Below is a small trained network, with its code and all its weights. Each question gives an input and a target symbol and asks what happens when units are switched off, that is, made to give their printed mean instead of their output.

import numpy as np


def w(rows, s, z=0):
    codes = np.array(rows[::2]) - 128.0
    scale = np.full(codes.shape[1], s)
    scale[-1] = z or s
    return codes * scale


def norm(h):
    return h / np.sqrt((h * h).mean(-1, keepdims=True) + 1e-5)


def softmax(a):
    e = np.exp(a - a.max(-1, keepdims=True))
    return e / e.sum(-1, keepdims=True)


def log_softmax(a):
    a = a - a.max(-1, keepdims=True)
    return a - np.log(np.exp(a).sum(-1, keepdims=True))


def net(x, mask):
    ids = ['ΓΞαβδεζθλμπστφψω'.index(c) for c in x.split()]
    T = len(ids)
    res = E[ids] + P[:T]
    u = 0
    for l in range(3):
        r = norm(res)
        for j in range(2):
            rows = slice(4 * j, 4 * j + 4)
            q, k, v = (r @ M[l][rows].T for M in (Q, K, V))
            z = softmax(np.where(np.tri(T) > 0, q @ k.T / 4**0.5, -1e9)) @ v
            o = O[l][rows]
            res = res + np.where(mask[u + j], z, o[:, -1]) @ o[:, :-1]
        u += 2
    return log_softmax(norm(res)[-1] @ U[:, :-1].T + U[:, -1])


Q, K, V, O = {}, {}, {}, {}
E = w([
[107,151,136,205,200],'Γ',
[147,76,74,101,141],'Ξ',
[71,113,95,112,99],'α',
[70,120,181,106,205],'β',
[86,170,142,196,195],'δ',
[81,139,151,167,167],'ε',
[171,115,112,130,162],'ζ',
[147,128,135,147,172],'θ',
[96,137,150,171,178],'λ',
[131,11,147,223,59],'μ',
[149,180,132,205,209],'π',
[107,213,74,191,157],'σ',
[89,128,151,162,170],'τ',
[124,96,103,1,180],'φ',
[114,87,38,42,120],'ψ',
[176,172,129,165,188],'ω',
],0.0085)
P = w([
[121,228,90,177,166],'0',
[137,236,173,19,175],'1',
[115,224,57,212,175],'2',
[129,252,119,97,160],'3',
[131,217,92,152,171],'4',
[122,195,142,149,184],'5',
[108,145,185,170,190],'6',
[66,139,140,216,242],'7',
],0.0037)
Q[0] = w([
[140,122,74,2,44],'0.h1',
[173,172,133,108,147],'0.h1',
[99,140,171,25,118],'0.h1',
[155,70,105,179,118],'0.h1',
[102,67,63,191,122],'0.h2',
[46,151,119,165,96],'0.h2',
[163,156,165,105,119],'0.h2',
[107,100,169,177,108],'0.h2',
],0.0079)
K[0] = w([
[77,252,83,113,194],'0.h1',
[63,86,48,139,94],'0.h1',
[148,188,26,157,210],'0.h1',
[92,124,255,97,105],'0.h1',
[147,107,245,105,99],'0.h2',
[183,2,152,158,70],'0.h2',
[108,172,49,85,188],'0.h2',
[199,116,148,84,55],'0.h2',
],0.0066)
V[0] = w([
[43,143,107,76,72],'0.h1',
[127,178,191,204,72],'0.h1',
[2,169,97,79,123],'0.h1',
[130,163,215,116,131],'0.h1',
[106,164,180,210,213],'0.h2',
[43,95,118,117,100],'0.h2',
[218,126,65,44,152],'0.h2',
[168,208,148,65,216],'0.h2',
],0.0088)
O[0] = w([
[161,70,190,93,203,132],'0.h1',
[218,211,164,70,82,39],'0.h1',
[145,57,208,91,210,245],'0.h1',
[91,247,174,62,152,39],'0.h1',
[111,107,165,46,32,253],'0.h2',
[98,96,177,131,181,118],'0.h2',
[54,167,36,227,109,152],'0.h2',
[3,192,92,102,52,253],'0.h2',
],0.0072,0.004)
Q[1] = w([
[150,100,115,197,143],'1.h1',
[55,93,94,54,187],'1.h1',
[166,186,153,178,157],'1.h1',
[187,82,97,137,64],'1.h1',
[209,148,127,255,151],'1.h2',
[222,193,92,139,184],'1.h2',
[185,113,145,125,191],'1.h2',
[111,193,182,159,145],'1.h2',
],0.0076)
K[1] = w([
[174,91,97,143,181],'1.h1',
[48,25,134,19,129],'1.h1',
[126,156,79,141,179],'1.h1',
[245,157,212,177,92],'1.h1',
[45,125,23,3,129],'1.h2',
[89,115,155,50,70],'1.h2',
[133,109,74,82,70],'1.h2',
[97,185,110,89,187],'1.h2',
],0.0065)
V[1] = w([
[119,253,69,86,161],'1.h1',
[101,163,154,69,67],'1.h1',
[219,57,187,40,116],'1.h1',
[158,78,123,45,95],'1.h1',
[214,71,121,86,83],'1.h2',
[113,58,69,64,89],'1.h2',
[177,124,24,64,123],'1.h2',
[114,97,169,161,200],'1.h2',
],0.0057)
O[1] = w([
[113,113,147,59,200,75],'1.h1',
[144,94,65,142,173,192],'1.h1',
[54,119,109,217,114,74],'1.h1',
[58,150,128,246,169,181],'1.h1',
[17,88,131,211,156,22],'1.h2',
[130,194,201,207,137,252],'1.h2',
[92,153,201,202,254,101],'1.h2',
[117,189,69,65,110,145],'1.h2',
],0.0061,0.0017)
Q[2] = w([
[167,44,138,90,227],'2.h1',
[168,168,156,120,158],'2.h1',
[141,254,152,34,229],'2.h1',
[3,85,128,98,108],'2.h1',
[119,97,97,52,179],'2.h2',
[185,149,122,173,93],'2.h2',
[36,105,71,135,158],'2.h2',
[82,110,175,149,125],'2.h2',
],0.0071)
K[2] = w([
[158,66,155,188,25],'2.h1',
[97,47,141,75,161],'2.h1',
[32,47,55,49,106],'2.h1',
[189,184,46,135,2],'2.h1',
[59,20,111,27,47],'2.h2',
[166,184,185,144,105],'2.h2',
[64,140,74,126,157],'2.h2',
[80,80,204,181,79],'2.h2',
],0.0057)
V[2] = w([
[93,159,199,89,173],'2.h1',
[48,195,181,108,82],'2.h1',
[75,131,140,34,206],'2.h1',
[30,87,128,130,146],'2.h1',
[96,161,189,240,132],'2.h2',
[57,78,139,195,114],'2.h2',
[92,172,136,204,153],'2.h2',
[118,175,24,123,2],'2.h2',
],0.0047)
O[2] = w([
[185,138,96,142,171,139],'2.h1',
[224,143,87,131,137,208],'2.h1',
[185,157,121,153,128,192],'2.h1',
[201,93,200,68,161,252],'2.h1',
[171,135,127,2,99,114],'2.h2',
[204,155,149,102,64,219],'2.h2',
[144,145,152,74,188,139],'2.h2',
[171,48,190,144,188,170],'2.h2',
],0.0058,0.0025)
U = w([
[176,156,139,79,90,23],'Γ',
[73,74,31,255,116,223],'Ξ',
[182,34,230,101,250,209],'α',
[70,184,182,65,143,5],'β',
[183,155,147,61,106,29],'δ',
[171,153,196,57,97,66],'ε',
[98,199,54,158,63,128],'ζ',
[115,192,120,110,76,35],'θ',
[151,159,174,79,84,25],'λ',
[234,94,162,229,51,171],'μ',
[165,177,96,83,95,43],'π',
[181,182,107,88,173,184],'σ',
[155,150,195,73,86,34],'τ',
[8,201,83,128,250,139],'φ',
[114,100,86,170,210,9],'ψ',
[124,225,71,98,75,162],'ω',
],0.0068,0.0025)

Each question gives the input, a string of symbols that net reads in full, and the target symbol t.
The units are the heads (4 rows each of Q, K, V and O). Each row of codes is followed by its name. A weight is (code - 128) times the scale printed after its matrix; where a second scale follows, it is the last column's (O and U).
mask holds one flag per head, layer by layer. A switched-off head (its flag False) gives its mean, the last column of its rows in O, instead of its output. The means were averaged over made-up inputs and are rounded, as every weight is.
A unit's drop is (log p(t) with every unit on - log p(t) with that unit switched off) / (log p(t) with every unit on - log p(t) with every unit switched off).
The circuit of an input: a set's keep is (log p(t) with only the set's units on - log p(t) with every unit switched off) / (log p(t) with every unit on - log p(t) with every unit switched off). Starting from all 6 units, units are removed one at a time, each time the one whose removal leaves the highest keep (on an exact tie, the one counted first), for as long as the keep stays at least 0.8.
units of the circuit, in order: the units of the circuit, biggest drop first
heads that matter: for each layer, one digit per head in row order, 1 if its drop is at least 0.15 and else 0, layers parted by /
drop when u is switched off: that unit's drop, to one decimal
input φ π Ξ λ, target Ξ: units of the circuit, in order : [0.h1]
input φ σ π φ ω Ξ ω, target Ξ: heads that matter : 10 / 00 / 01
input φ α Ξ α π Ξ δ, target Ξ: heads that matter : 11 / 11 / 01
input σ α φ ψ, target φ: units of the circuit, in order : [0.h2, 1.h2]
input α α α ω Ξ τ, target Ξ: units of the circuit, in order : [0.h1, 1.h1]
input μ φ δ Ξ, target Ξ: heads that matter : 00 / 00 / 00
input α Ξ ω ε α α δ, target α: heads that matter : 10 / 00 / 00
input δ ω β φ α, target φ: units of the circuit, in order : [0.h1, 1.h1, 2.h2]
input π ω ε α ω, target α: units of the circuit, in order : [0.h1, 2.h2]
input α ζ Ξ β, target Ξ: heads that matter : 10 / 00 / 00
input φ ζ ψ α ε Ξ π, target Ξ: heads that matter : 11 / 01 / 01
input Ξ α ψ τ φ α Ξ θ, target Ξ: heads that matter : 10 / 00 / 00
input Ξ α δ Ξ α μ ζ α, target α: heads that matter : 01 / 00 / 00
input λ π Ξ φ, target Ξ: units of the circuit, in order : [0.h1, 2.h2]
input α α α σ, target α: units of the circuit, in order : [0.h1]
input θ α Ξ ψ, target Ξ: units of the circuit, in order : [0.h1, 2.h2]
input θ φ Ξ ψ, target Ξ: heads that matter : 10 / 00 / 01
input Γ ψ φ α, target φ: heads that matter : 01 / 00 / 00
input δ α ω Ξ ζ, target Ξ: heads that matter : 10 / 00 / 00
input Ξ Ξ α α Γ, target α: heads that matter : 10 / 10 / 00
input ω τ θ ω λ α σ, target α: units of the circuit, in order : [2.h2, 0.h1]
input β φ ω, target φ: units of the circuit, in order : [0.h1]
input σ α α α ζ Ξ α, target Ξ: drop when 0.h2 is switched off : 0.2
input Ξ φ θ, target φ: drop when 1.h2 is switched off : 0.2
